[+3.35,-2.46,-1.78,-1.96,-5.38,-0.53,+5.00,-5.94,+2.54,-0.52] : <39>
[+0.38,+1.47,+0.21,+1.90,-0.94,+0.24,-3.06,+2.41,-4.74,-0.88] : <59>
[+3.02,-2.33,+2.40,+2.13,+8.18,+2.03,+1.99,-1.92,-5.42,+0.29] : <92>
[-1.43,+3.58,+0.20,+1.22,-1.70,-0.21,-4.01,+0.14,-4.07,+0.67] : <132>
[+3.07,-1.75,-1.25,-1.31,-1.99,+0.81,-2.26,-1.31,-5.65,+1.04] : <170>
[+3.64,+1.58,+2.35,-0.58,-0.62,-0.83,+3.04,-1.30,+8.73,-1.25] : <83>
[-1.94,-0.77,+3.19,-0.92,-0.84,+1.37,+1.63,-0.32,-0.91,+1.59] : <18>
[-2.16,-0.02,-1.64,-2.46,-5.48,-1.12,-1.13,+0.49,+8.18,+0.61] : <77>
[+0.40,-4.93,-0.80,+4.91,-2.79,-1.04,-1.31,+2.09,+0.91,+0.58] : <31>
<83>?
[+3.64,+1.58,+2.35,-0.58,-0.62,-0.83,+3.04,-1.30,+8.73,-1.25]
miss <39>: [-0.52,-5.38,-0.53,-1.96,+3.35,-2.46,-5.94,-1.78,+2.54]
[+5.00]
miss <77>: [-1.12,+0.61,-2.46,-0.02,+8.18,-1.64,+0.49,-2.16,-5.48]
[-1.13]
miss <18>: [+1.63,-0.77,-0.91,+3.19,+1.37,-1.94,+1.59,-0.32,-0.84]
[-0.92]

[+2.67,-0.61,-0.01,+6.03] -> <142>
[+6.02,+6.49,-6.37,-1.30] -> <110>
[+0.22,-0.83,+0.21,+6.32] -> <5>
[-7.11,-5.61,+5.88,-2.16] -> <100>
[+6.86,+2.81,-5.33,+2.82] -> <99>
<99>?
[+6.86,+2.81,-5.33,+2.82]
miss <5>: [+6.32,+0.22,-0.83]
[+0.21]
<5>?
[+0.22,-0.83,+0.21,+6.32]
<110>?
[+6.02,+6.49,-6.37,-1.30]
miss <99>: [+6.86,-5.33,+2.81]
[+2.82]

[-1.13,-4.80,-0.62,+2.99,+0.67,-2.55,-4.53,+0.45,+0.30,+2.49,+3.82] = <88>
[-0.26,-3.35,+0.16,+4.17,+0.24,-0.92,-2.35,+1.67,-0.27,+2.88,+1.83] = <85>
[+0.38,-2.76,-0.31,+2.31,-2.29,-3.46,-4.56,+0.35,-0.50,+2.07,+2.43] = <212>
[-0.07,-2.56,-0.73,+2.94,-1.86,-1.76,-3.50,+2.64,+0.46,+2.30,+4.00] = <106>
[-0.25,-2.32,-1.23,+4.07,+0.08,-3.11,-3.31,+1.90,-0.92,+2.53,+4.50] = <74>
[-1.72,-1.87,-1.13,+3.65,-0.56,-1.95,-3.01,+1.82,-0.16,+2.12,+3.37] = <11>
[-0.26,-3.35,+0.16,+4.17,-0.06,-0.92,-2.35,+1.67,-0.27,+2.88,+1.83] = <58>
[-0.39,-4.66,+0.86,+2.35,+0.14,-2.00,-3.60,+1.50,+1.98,+1.42,+2.33] = <33>
[-0.57,+4.58,-0.39,+2.62,+1.03,-1.79,-4.42,+2.28,+0.96,+2.61,+4.59] = <138>
[-1.08,-2.52,+0.47,+2.14,-3.15,-2.99,-2.64,+0.21,+2.71,+0.34,+3.90] = <64>
[-1.54,-4.89,-1.71,+2.53,-0.09,-0.64,-3.17,+0.76,+0.27,+2.13,+2.67] = <171>
[+0.94,+3.04,+4.40,+4.31,+1.76,-2.74,-6.04,+1.76,+4.54,-3.04,+0.71] = <98>
<88>?
[-1.13,-4.80,-0.62,+2.99,+0.67,-2.55,-4.53,+0.45,+0.30,+2.49,+3.82]
miss <138>: [+4.58,-0.57,+0.96,-1.79,-0.39,-4.42,+2.62,+2.61,+1.03,+2.28]
[+4.59]
<171>?
[-1.54,-4.89,-1.71,+2.53,-0.09,-0.64,-3.17,+0.76,+0.27,+2.13,+2.67]

[-0.38,+2.24,+1.03,-1.64,+0.53,+0.42,+2.25] = <52>
[+4.63,+1.83,-1.97,+7.09,+0.75,-6.45,+1.80] = <163>
[+1.25,+0.85,-0.97,-1.06,+1.71,-1.07,+0.21] = <158>
[+0.53,+0.53,-0.30,-1.38,+1.72,+0.35,+1.12] = <127>
[-2.08,+2.56,+1.78,-4.17,-2.87,+3.07,+1.24] = <164>
[-1.74,+1.43,+1.38,+1.05,+0.42,+0.76,-0.96] = <93>
[-2.08,+2.56,+1.78,+1.71,+0.61,-0.46,-1.76] = <16>
<127>?
[+0.53,+0.53,-0.30,-1.38,+1.72,+0.35,+1.12]
<52>?
[-0.38,+2.24,+1.03,-1.64,+0.53,+0.42,+2.25]
miss <158>: [-1.07,+0.21,+1.25,+0.85,-0.97,+1.71]
[-1.06]
miss <163>: [+0.75,+1.80,+7.09,-6.45,+4.63,-1.97]
[+1.83]
miss <52>: [-0.38,-1.64,+0.53,+1.03,+2.24,+0.42]
[+2.25]
<164>?
[-2.08,+2.56,+1.78,-4.17,-2.87,+3.07,+1.24]

[+3.06,-1.15,+0.18,+3.62,-2.70,+0.96,+1.42,-0.02,+0.10,+0.65,-3.11,-0.43,-2.13,+2.59,-0.95,-0.45,+0.47,-2.62,-0.68,-3.11,-1.13,-3.51,-0.66,-2.77,-1.61,+0.62,+1.53,+0.53,-0.14,+1.13,-0.83,-4.12,-0.49,+4.42,-1.95,-5.16,-2.81]  <182>
[+1.21,-0.53,+0.30,-3.05,+0.79,-6.66,-1.11,+0.23,-1.63,+0.08,+5.70,+0.09,-1.89,-3.42,+0.86,+0.89,+0.62,-3.18,+0.10,-0.39,+0.75,-1.42,+0.41,+3.76,+1.09,+1.66,+2.78,+2.45,+0.99,-2.21,-3.22,-1.19,-0.53,-1.69,+2.09,+1.52,+1.76]  <94>
[-1.65,+3.47,-2.45,-2.11,-0.13,-2.51,+4.89,-2.31,+1.58,+1.27,-1.10,-1.38,-0.50,-0.35,-0.70,+1.46,+1.30,-2.68,-0.60,-2.66,+0.17,+4.11,+4.53,-0.43,-0.24,+3.20,+2.09,+0.70,-2.89,+4.53,-1.76,+0.55,+1.97,+0.43,-1.28,-1.13,-0.22]  <26>
[+1.78,-2.45,+0.10,+3.79,-1.12,+2.80,+2.04,-1.90,+1.46,-1.15,-4.93,-2.85,-0.92,+4.21,-0.01,+0.16,-0.08,+2.21,-2.92,-2.46,+3.50,+2.50,+0.23,-4.90,+0.09,+0.12,+0.19,-0.57,-0.61,+4.31,+2.34,-1.03,-0.10,+2.18,-1.90,-2.74,-1.04]  <133>
[-0.91,-2.25,+0.70,-1.47,-1.03,-1.39,-1.71,-2.46,-0.02,-0.69,-0.72,-3.73,+0.93,+2.15,-1.53,-0.73,+3.19,+0.88,+1.28,-3.26,-2.82,+4.58,+2.37,+0.38,-1.65,+0.98,+1.33,-2.04,-1.52,+3.59,-6.01,-1.45,+3.26,+0.94,+1.60,+1.93,+3.42]  <196>
[+1.89,-0.92,-1.18,+1.65,+0.76,+0.36,+2.85,-2.45,+1.24,-1.02,-3.02,-3.06,-0.34,+2.79,+0.79,+1.97,+0.44,+1.67,-3.03,-3.31,+3.48,+3.65,+2.16,-4.92,+0.67,+2.20,+1.74,+0.43,-0.84,+4.70,-3.61,+0.00,+0.53,+1.69,-1.82,-2.20,+0.74]  <126>
[+2.30,-2.21,-0.14,-1.89,-0.05,-5.68,-2.25,-0.04,-1.18,-2.06,+2.06,-1.74,-0.36,-2.63,+1.16,-1.67,-0.41,-1.48,+2.20,-0.47,-1.74,-1.26,-1.25,+3.48,+1.59,-0.82,+2.49,+0.49,+1.74,-1.01,-4.06,-1.68,-2.70,-2.47,+3.47,+2.42,+2.00]  <27>
[+1.81,+0.74,-0.48,+2.65,-3.48,-0.17,+4.80,-2.80,+0.61,-0.22,-4.76,-2.44,-0.59,+2.30,-1.06,-1.34,-0.10,-1.97,-2.22,-1.18,+1.05,+2.11,+0.92,-1.89,-1.00,+0.23,+0.94,-1.52,-1.00,+4.94,+1.34,-2.09,-0.96,+0.84,-1.72,-3.00,-3.62]  <101>
[+2.22,-0.73,-0.88,-0.09,+0.01,-3.46,+0.07,+1.13,+0.34,+0.86,+1.96,+0.31,-1.36,-0.83,+0.20,+1.88,+1.08,-4.41,+0.24,-2.66,+0.02,-4.15,+0.81,-0.61,+0.25,+2.69,+3.85,+3.89,-0.27,-1.13,-3.78,-3.01,+0.06,+3.26,+0.94,-3.43,+0.16]  <50>
[+0.32,+2.29,-0.10,+0.95,+1.38,+1.42,+2.03,+1.17,+0.34,+0.57,+1.40,+3.35,+0.12,-1.92,+1.43,+1.15,-2.83,+0.17,-2.36,+2.62,+4.24,-2.12,-1.92,-0.11,+2.94,-0.76,-2.04,-0.82,+0.23,-2.67,+7.14,+2.70,-2.35,-2.19,-1.47,-0.70,-3.20]  <131>
<50>?
[+2.22,-0.73,-0.88,-0.09,+0.01,-3.46,+0.07,+1.13,+0.34,+0.86,+1.96,+0.31,-1.36,-0.83,+0.20,+1.88,+1.08,-4.41,+0.24,-2.66,+0.02,-4.15,+0.81,-0.61,+0.25,+2.69,+3.85,+3.89,-0.27,-1.13,-3.78,-3.01,+0.06,+3.26,+0.94,-3.43,+0.16]
<133>?
[+1.78,-2.45,+0.10,+3.79,-1.12,+2.80,+2.04,-1.90,+1.46,-1.15,-4.93,-2.85,-0.92,+4.21,-0.01,+0.16,-0.08,+2.21,-2.92,-2.46,+3.50,+2.50,+0.23,-4.90,+0.09,+0.12,+0.19,-0.57,-0.61,+4.31,+2.34,-1.03,-0.10,+2.18,-1.90,-2.74,-1.04]
<126>?
[+1.89,-0.92,-1.18,+1.65,+0.76,+0.36,+2.85,-2.45,+1.24,-1.02,-3.02,-3.06,-0.34,+2.79,+0.79,+1.97,+0.44,+1.67,-3.03,-3.31,+3.48,+3.65,+2.16,-4.92,+0.67,+2.20,+1.74,+0.43,-0.84,+4.70,-3.61,+0.00,+0.53,+1.69,-1.82,-2.20,+0.74]

[-9.16,+9.43,+5.65,+5.07,+9.77,-3.59,-8.22] = <90>
[-5.37,+6.05,+4.39,+1.93,+4.79,-0.23,-5.08] = <19>
[-9.16,+9.43,+9.42,+5.34,+9.77,-3.59,-8.22] = <2>
<19>?
[-5.37,+6.05,+4.39,+1.93,+4.79,-0.23,-5.08]
miss <2>: [-9.16,+9.77,+5.34,-8.22,-3.59,+9.42]
[+9.43]

[+1.19,-1.77,+1.94,+0.27,+3.35,+2.08,+2.25,+0.13,+0.41] : <147>
[+0.24,+4.75,+0.73,-1.29,+2.82,+0.17,+7.97,+0.74,-0.24] : <21>
[-1.31,+1.39,-1.34,+1.36,-1.21,-0.97,-0.60,-0.25,+2.92] : <218>
[+2.21,-1.55,+4.15,-2.99,+2.93,-0.16,-6.79,-0.48,+1.43] : <128>
[-2.47,+1.32,+2.77,-2.05,+0.59,+0.05,+2.39,-0.78,+0.44] : <197>
[+3.51,-6.06,-2.33,+3.34,+3.80,-0.90,+3.32,-0.69,-3.31] : <102>
[+1.71,+5.48,+6.51,+3.60,-1.22,+1.47,+2.54,-0.06,-0.63] : <153>
[+2.23,+3.07,+2.22,-0.59,-0.45,-1.19,-1.18,-1.28,-0.13] : <10>
[+1.53,+4.54,-1.59,-5.64,+1.16,-0.22,+4.15,-0.10,+2.81] : <45>
[-2.76,+2.86,+1.60,+7.09,+0.02,-0.86,-1.04,-1.86,+1.14] : <87>
[+0.19,-2.64,-3.71,-2.00,-2.03,-2.98,+2.52,+1.13,+0.39] : <173>
[+0.56,-0.43,-4.59,-1.53,-2.25,-0.65,+2.77,+0.86,-2.52] : <172>
<10>?
[+2.23,+3.07,+2.22,-0.59,-0.45,-1.19,-1.18,-1.28,-0.13]
miss <10>: [-1.28,-0.13,-1.18,+3.07,-0.45,-0.59,-1.19,+2.23]
[+2.22]
miss <21>: [+2.82,+4.75,+0.24,-0.24,+7.97,+0.17,+0.73,-1.29]
[+0.74]

[-2.16,+7.15,-1.22,-2.72,-2.64] -> <149>
[-5.58,-7.50,+6.67,-3.85,-4.90] -> <80>
[-3.82,+3.30,+1.02,-4.03,-3.81] -> <156>
[+5.68,-6.21,+1.81,+6.71,+6.46] -> <136>
[-1.80,-1.89,+3.09,-2.17,-1.90] -> <44>
[+5.68,-6.21,+1.81,+6.71,+2.06] -> <144>
[-2.79,-1.89,+3.09,-2.17,-2.57] -> <55>
miss <44>: [-2.17,-1.80,+3.09,-1.90]
[-1.89]
<144>?
[+5.68,-6.21,+1.81,+6.71,+2.06]
miss <156>: [-3.81,+3.30,-4.03,+1.02]
[-3.82]
miss <144>: [+1.81,+2.06,-6.21,+6.71]
[+5.68]
<149>?
[-2.16,+7.15,-1.22,-2.72,-2.64]

[-3.70,-3.69,+7.49,+6.31,-6.77,-2.99,+1.77]  <75>
[+3.34,+4.82,-5.27,-5.72,+5.73,+2.22,-2.08]  <34>
[+2.68,+5.99,-5.14,-6.22,+6.00,+1.88,-2.39]  <166>
[+2.43,+4.37,-5.63,-4.90,+5.96,+2.65,-3.67]  <95>
[-5.63,-5.01,+5.34,+5.72,-7.14,-3.72,+4.28]  <169>
[-5.96,+7.62,-7.89,-0.14,+1.22,-9.14,+6.20]  <8>
[+5.50,-0.43,+0.64,-2.14,+0.65,+4.40,-0.42]  <121>
[-3.70,-4.53,+7.49,+7.32,-5.16,-3.60,+3.58]  <30>
<34>?
[+3.34,+4.82,-5.27,-5.72,+5.73,+2.22,-2.08]
<121>?
[+5.50,-0.43,+0.64,-2.14,+0.65,+4.40,-0.42]
miss <121>: [+5.50,-2.14,+4.40,+0.64,+0.65,-0.42]
[-0.43]
miss <75>: [-2.99,+1.77,-6.77,+7.49,+6.31,-3.69]
[-3.70]
miss <121>: [+5.50,-2.14,+4.40,+0.65,-0.43,+0.64]
[-0.42]
miss <166>: [+5.99,+1.88,-2.39,+2.68,-5.14,-6.22]
[+6.00]

[-2.54,+1.68,+1.48,-1.93,+4.91,-4.78] : <109>
[-5.25,+3.60,-5.16,+3.25,-2.46,+5.51] : <42>
[+4.16,-4.22,+3.48,-4.34,+1.69,-4.92] : <189>
[-1.55,-3.83,+7.17,-4.41,+3.21,-2.66] : <107>
[+0.00,-0.80,-0.99,+2.70,-2.46,+0.15] : <22>
[+0.00,-0.80,-0.99,-1.45,-1.46,+0.35] : <108>
[+0.00,-0.80,-0.99,+2.70,-1.61,+0.15] : <154>
[+0.75,-0.71,-2.18,+3.22,-5.77,+4.51] : <192>
[+1.36,-1.24,-0.32,-1.23,+4.02,+1.63] : <185>
[+3.38,-4.45,+2.98,-3.71,+2.87,-4.15] : <168>
miss <108>: [-0.99,+0.35,-0.80,+0.00,-1.45]
[-1.46]
<154>?
[+0.00,-0.80,-0.99,+2.70,-1.61,+0.15]
<108>?
[+0.00,-0.80,-0.99,-1.45,-1.46,+0.35]

[+5.44,+5.45,+7.49,+7.50] -> <81>
[-0.20,+5.82,+0.26,+5.81] -> <114>
[-6.59,+6.73,+7.58,+7.29] -> <4>
[+1.85,+6.17,-0.20,-2.67] -> <146>
[+7.50,-7.55,-6.59,-5.12] -> <118>
[-4.62,+9.71,+6.32,+5.48] -> <28>
[-9.04,+2.72,+6.57,+7.64] -> <134>
[-5.38,+5.45,-7.40,-6.78] -> <135>
miss <118>: [-6.59,+7.50,-5.12]
[-7.55]
<146>?
[+1.85,+6.17,-0.20,-2.67]
<134>?
[-9.04,+2.72,+6.57,+7.64]
miss <81>: [+5.44,+7.50,+7.49]
[+5.45]
miss <81>: [+5.44,+7.49,+5.45]
[+7.50]

[+1.12,+6.67,-5.57,+4.33]  <12>
[-6.87,+4.74,+1.65,-5.44]  <40>
[+0.70,+0.69,+8.24,-3.63]  <13>
<40>?
[-6.87,+4.74,+1.65,-5.44]
miss <13>: [+0.69,-3.63,+8.24]
[+0.70]

[-2.46,-3.09,-2.93,+3.67] : <23>
[+7.73,+5.27,+4.11,-1.99] : <91>
[-5.76,-6.49,-6.24,+6.44] : <20>
[-2.37,-0.57,+0.69,+0.41] : <84>
<23>?
[-2.46,-3.09,-2.93,+3.67]
<20>?
[-5.76,-6.49,-6.24,+6.44]

[+6.91,+4.74,-2.21,+4.73] -> <49>
[-1.65,-1.66,-2.21,+4.73] -> <43>
[-2.67,+8.02,+8.34,+8.35] -> <117>
miss <43>: [-2.21,+4.73,-1.66]
[-1.65]
miss <117>: [+8.02,-2.67,+8.34]
[+8.35]

[-1.00,-1.01,+8.43,-0.74,+0.62] -> <187>
[+1.07,-0.67,+5.01,-0.51,+0.70] -> <195>
[+1.60,-0.20,-1.40,-0.51,+0.00] -> <116>
[+1.30,+1.99,-2.24,+2.01,-2.57] -> <71>
[+1.53,+0.43,+0.11,-0.04,-0.77] -> <176>
[+1.88,-0.89,+0.40,-0.53,+0.96] -> <178>
[-0.14,-1.27,+1.26,-0.15,+1.31] -> <67>
[+0.53,-0.01,-2.50,+0.00,+0.52] -> <69>
[-1.29,+1.17,+6.88,+0.61,-0.71] -> <181>
[-0.29,+0.00,+1.03,+0.16,-0.21] -> <70>
[+3.02,-2.41,-2.44,-2.45,+2.39] -> <184>
miss <67>: [+1.26,-0.15,-1.27,+1.31]
[-0.14]
miss <67>: [-0.14,+1.26,+1.31,-0.15]
[-1.27]
<116>?
[+1.60,-0.20,-1.40,-0.51,+0.00]
miss <69>: [+0.52,-0.01,+0.00,-2.50]
[+0.53]
miss <184>: [+3.02,-2.41,+2.39,-2.44]
[-2.45]
<69>?
[+0.53,-0.01,-2.50,+0.00,+0.52]
miss <187>: [+0.62,-1.00,+8.43,-0.74]
[-1.01]

[+0.35,+4.23,+4.03,-5.23] = <111>
[+0.35,+4.23,+4.03,+6.98] = <72>
[-0.53,+2.42,+4.58,-4.79] = <35>
<111>?
[+0.35,+4.23,+4.03,-5.23]
<35>?
[-0.53,+2.42,+4.58,-4.79]

[-2.11,+0.08,-1.23,+5.23,-3.66,+1.72,-4.32,+1.26,+2.86,+5.77,-2.33,-0.45,+1.94,+0.41,-2.20,-0.14,-1.08,+0.70,+0.36,-0.04,-0.11,-2.79,-0.18,-2.69,+2.85,-1.75] : <165>
[-0.54,+0.58,-4.03,+3.75,-1.63,+2.33,-1.86,+0.30,+0.79,+2.78,-1.37,+0.06,+6.55,+0.99,+0.34,-2.64,-0.16,+0.68,-0.16,+1.30,+0.51,-0.52,-0.06,+0.70,-1.19,-3.20] : <120>
[-2.11,+0.85,-1.23,+5.23,-3.66,+1.72,+2.86,+1.26,+2.86,+5.77,-2.33,-4.63,+1.94,+0.41,-2.20,-0.14,-1.08,+0.70,+0.36,-0.04,-0.11,-2.79,-0.18,-2.69,+2.85,-1.47] : <137>
[-2.51,+3.50,-0.11,+3.02,+0.39,+0.13,-2.93,-0.49,+4.27,-1.15,-0.30,-1.61,+5.13,-1.85,+0.32,-1.60,-0.56,+0.05,-2.17,+1.60,-5.32,+0.74,+1.33,-1.93,-2.72,-2.96] : <9>
[+0.94,-0.25,-5.42,+0.67,+1.70,+1.33,-3.87,+1.79,+4.65,-0.62,-0.29,-3.26,+5.13,-2.00,+1.25,-1.61,-8.59,+0.42,-1.07,+0.53,+0.44,-0.01,+2.55,-1.24,+0.29,-3.13] : <155>
[-2.11,+0.85,-1.23,+5.23,-3.66,+1.72,-4.32,+1.26,+2.86,+5.77,-2.33,-4.63,+1.94,+0.41,-2.20,-0.14,-1.08,+0.70,+0.36,-0.04,-0.11,-2.79,-0.18,-2.69,+2.85,-1.47] : <57>
[-2.46,+1.52,+2.14,+3.66,+0.48,-3.86,-4.12,-1.39,+3.75,-1.44,-3.29,-2.95,+1.42,+0.82,-1.57,+2.37,-4.69,+1.37,+0.41,-2.39,-1.35,-0.26,+3.62,-2.44,-2.34,-2.85] : <36>
<155>?
[+0.94,-0.25,-5.42,+0.67,+1.70,+1.33,-3.87,+1.79,+4.65,-0.62,-0.29,-3.26,+5.13,-2.00,+1.25,-1.61,-8.59,+0.42,-1.07,+0.53,+0.44,-0.01,+2.55,-1.24,+0.29,-3.13]
<36>?
[-2.46,+1.52,+2.14,+3.66,+0.48,-3.86,-4.12,-1.39,+3.75,-1.44,-3.29,-2.95,+1.42,+0.82,-1.57,+2.37,-4.69,+1.37,+0.41,-2.39,-1.35,-0.26,+3.62,-2.44,-2.34,-2.85]
<57>?
[-2.11,+0.85,-1.23,+5.23,-3.66,+1.72,-4.32,+1.26,+2.86,+5.77,-2.33,-4.63,+1.94,+0.41,-2.20,-0.14,-1.08,+0.70,+0.36,-0.04,-0.11,-2.79,-0.18,-2.69,+2.85,-1.47]
miss <155>: [+4.65,-1.24,-0.29,-0.25,+1.25,+2.55,+1.79,+0.67,+0.94,+1.33,-1.61,+0.53,-3.87,-0.62,-3.13,-5.42,-1.07,-0.01,-3.26,+0.44,+5.13,+0.42,+0.29,-8.59,+1.70]
[-2.00]
miss <137>: [-2.20,-2.11,-4.63,+0.70,-0.04,-1.08,+5.77,+1.94,-0.18,-2.33,-3.66,+2.85,+0.36,+0.41,+2.86,-0.11,-2.69,-1.47,+1.72,-2.79,-0.14,+0.85,+5.23,-1.23,+2.86]
[+1.26]
miss <137>: [+2.86,-2.33,-1.47,+0.85,+1.94,-1.23,-0.11,-3.66,+0.70,+0.36,+0.41,+1.72,+5.77,+5.23,-2.20,+1.26,-0.14,-4.63,+2.86,-0.04,-0.18,-2.11,-2.69,-2.79,-1.08]
[+2.85]

[-2.09,-2.09,-1.33,-3.82,-1.64] = <3>
[+2.40,+1.59,+3.19,-2.24,-2.65] = <29>
[+4.36,+0.90,+2.63,-4.42,-2.36] = <41>
[+2.37,-8.60,+3.29,+7.14,+0.91] = <76>
[+0.08,+4.35,-5.92,-5.78,-1.64] = <145>
[-1.14,+1.12,+0.22,+3.85,+0.98] = <56>
<29>?
[+2.40,+1.59,+3.19,-2.24,-2.65]
<41>?
[+4.36,+0.90,+2.63,-4.42,-2.36]

